Below are the code and all the weights of a small trained network. Each question names an input and a class and asks about switching units off, where a switched-off unit gives its printed mean instead of its output.

import numpy as np


def w(rows, s, z=0):
    codes = np.array(rows[::2]) - 128.0
    scale = np.full(codes.shape[1], s)
    scale[-1] = z or s
    return codes * scale


def norm(h):
    return h / np.sqrt((h * h).mean(-1, keepdims=True) + 1e-5)


def f(y):
    return y / 2 * (1 + np.tanh(0.7978845608 * (y + 0.044715 * y**3)))


def log_softmax(a):
    a = a - a.max(-1, keepdims=True)
    return a - np.log(np.exp(a).sum(-1, keepdims=True))


def net(x, mask):
    res = np.array(x, float).reshape(1, 6) / 4 @ E
    u = 0
    for l in range(2):
        y = f(norm(res) @ A[l][:, :-1].T + A[l][:, -1])
        res = res + np.where(mask[u : u + 7], y, B[l][:, -1]) @ B[l][:, :-1]
        u += 7
    return log_softmax(norm(res)[-1] @ U[:, :-1].T + U[:, -1])


A, B = {}, {}
E = w([
[42,194,151,86,190,106,43,176,98,66,31],'x0',
[76,66,61,121,71,21,209,123,160,12,121],'x1',
[234,116,211,54,246,114,189,150,198,84,139],'x2',
[110,132,117,232,178,165,114,1,167,174,81],'x3',
[141,114,45,145,154,102,118,201,171,202,78],'x4',
[229,101,88,118,90,161,12,101,152,62,121],'x5',
],0.0039)
A[0] = w([
[102,132,185,86,138,108,119,48,71,64,173,40],'L0N1',
[229,127,199,140,181,168,122,155,132,96,79,16],'L0N2',
[102,92,89,190,131,19,144,127,136,42,164,5],'L0N3',
[94,150,92,147,80,138,60,124,91,170,144,58],'L0N4',
[200,88,156,80,203,125,204,156,137,90,133,118],'L0N5',
[144,110,161,73,110,169,120,215,53,125,151,197],'L0N6',
[186,76,97,22,48,176,2,52,227,84,82,38],'L0N7',
],0.0054,0.0029)
B[0] = w([
[146,44,64,77,148,189,149,148,128,108,132,160],'L0N1',
[114,88,167,198,91,113,90,132,74,151,138,178],'L0N2',
[162,223,177,139,233,111,23,70,93,216,204,189],'L0N3',
[144,34,175,164,121,65,78,108,71,81,131,180],'L0N4',
[49,118,102,211,80,101,109,119,109,118,104,252],'L0N5',
[214,231,79,172,127,110,166,91,137,126,155,251],'L0N6',
[78,146,160,66,100,92,255,135,112,196,80,240],'L0N7',
],0.0073,0.0031)
A[1] = w([
[191,91,251,187,180,100,165,179,242,65,92,58],'L1N1',
[162,59,73,151,87,133,143,104,188,155,191,51],'L1N2',
[92,164,121,61,161,137,44,157,136,67,49,127],'L1N3',
[110,81,107,68,164,2,121,63,164,97,158,5],'L1N4',
[169,105,32,160,173,77,119,205,146,177,60,15],'L1N5',
[116,123,117,165,165,201,143,31,155,125,41,168],'L1N6',
[123,145,171,118,103,196,173,78,78,37,167,40],'L1N7',
],0.0064,0.0029)
B[1] = w([
[52,100,131,182,1,104,53,147,31,98,99,165],'L1N1',
[101,121,241,126,126,227,89,191,184,74,118,200],'L1N2',
[127,126,207,162,96,199,143,155,246,156,201,219],'L1N3',
[219,174,171,155,139,169,72,104,69,235,166,202],'L1N4',
[128,24,128,34,231,178,139,72,126,61,117,200],'L1N5',
[197,205,42,84,128,88,181,195,132,103,158,253],'L1N6',
[81,31,72,82,236,175,108,159,161,153,35,187],'L1N7',
],0.0075,0.003)
U = w([
[212,193,187,149,169,113,49,54,69,201,185,207],'0',
[41,54,110,235,2,86,38,151,21,73,57,54],'1',
[113,25,87,27,234,213,137,114,126,71,81,4],'2',
[99,164,146,91,82,69,232,123,105,198,82,206],'3',
[121,160,189,154,107,195,124,150,188,89,178,177],'4',
[218,208,26,135,92,75,176,164,126,26,149,91],'5',
],0.0073,0.0028)

Each question gives the input, the list of numbers given to net, and the class t.
The units are the neurons (one row each of A and B). Each row of codes is followed by its name. A weight is (code - 128) times the scale printed after its matrix; where a second scale follows, it is the last column's (A, B and U).
mask holds one flag per neuron, layer by layer. A switched-off neuron (its flag False) gives its mean, the last column of its row in B, instead of its output. The means were averaged over made-up inputs and are rounded, as every weight is.
A unit's drop is (log p(t) with every unit on - log p(t) with that unit switched off) / (log p(t) with every unit on - log p(t) with every unit switched off).
The circuit of an input: a set's keep is (log p(t) with only the set's units on - log p(t) with every unit switched off) / (log p(t) with every unit on - log p(t) with every unit switched off). Starting from the 12 units with the biggest drops (on a tie, the unit counted first), units are removed one at a time, each time the one whose removal leaves the highest keep (on an exact tie, the one counted first), for as long as the keep stays at least 0.8.
units of the circuit, in order: the units of the circuit, biggest drop first
k most important neurons: the k neurons with the biggest drops, biggest first
top k neurons in layer l: the k neurons of layer l with the biggest drops, biggest first
input [8,-7,-4,-7,4,1], class 4: top 3 neurons in layer 1 : L1N3, L1N4, L1N6
input [-2,-2,7,1,3,7], class 1: units of the circuit, in order : L1N1
input [5,2,-4,-4,5,-5], class 2: 4 most important neurons : L1N5, L0N7, L0N5, L1N6
input [-8,8,-6,-5,-6,-8], class 0: 2 most important neurons : L0N3, L0N7
input [-1,-1,-4,1,3,-4], class 1: 2 most important neurons : L0N4, L0N7
input [-8,1,-4,3,-3,-7], class 4: 2 most important neurons : L1N2, L0N7
input [-2,4,4,7,-6,-1], class 5: top 2 neurons in layer 1 : L1N6, L1N5
input [8,0,-5,8,-2,2], class 4: 2 most important neurons : L1N3, L0N6
input [5,3,0,-5,-5,-4], class 2: units of the circuit, in order : L1N7, L0N1
input [-5,1,-6,7,5,5], class 5: top 4 neurons in layer 0 : L0N2, L0N5, L0N1, L0N7
input [-3,-5,-6,4,1,-4], class 1: 2 most important neurons : L0N4, L0N6
input [-5,-4,-8,4,2,-1], class 1: units of the circuit, in order : L0N4, L0N3
input [3,-3,5,-7,-6,8], class 3: 2 most important neurons : L0N7, L1N5
input [4,-4,-5,-7,7,-4], class 2: 2 most important neurons : L1N5, L0N3
input [-8,-2,8,5,-3,2], class 1: most important neuron : L1N1
input [8,-2,-1,-5,6,7], class 4: 4 most important neurons : L1N3, L1N7, L0N1, L1N6
input [8,8,-8,2,-2,-3], class 0: top 2 neurons in layer 0 : L0N3, L0N5
input [7,0,2,-4,4,2], class 4: top 3 neurons in layer 1 : L1N3, L1N7, L1N6
input [-1,0,4,4,-7,-6], class 2: 2 most important neurons : L1N7, L0N1
input [-7,7,6,-5,-1,-2], class 0: 2 most important neurons : L0N3, L1N4
input [3,6,0,8,-7,-4], class 5: top 2 neurons in layer 0 : L0N4, L0N1
input [6,8,4,6,-6,7], class 0: units of the circuit, in order : L1N4
input [1,-2,0,-6,-7,-1], class 2: 3 most important neurons : L1N7, L0N1, L1N6
input [2,3,8,6,1,7], class 1: 2 most important neurons : L1N1, L0N2
input [-7,-5,-3,3,1,2], class 4: units of the circuit, in order : L1N2, L0N3
input [1,0,-6,8,6,3], class 5: top 2 neurons in layer 1 : L1N6, L1N7
input [-6,4,0,-5,7,-4], class 2: units of the circuit, in order : L1N5, L0N7
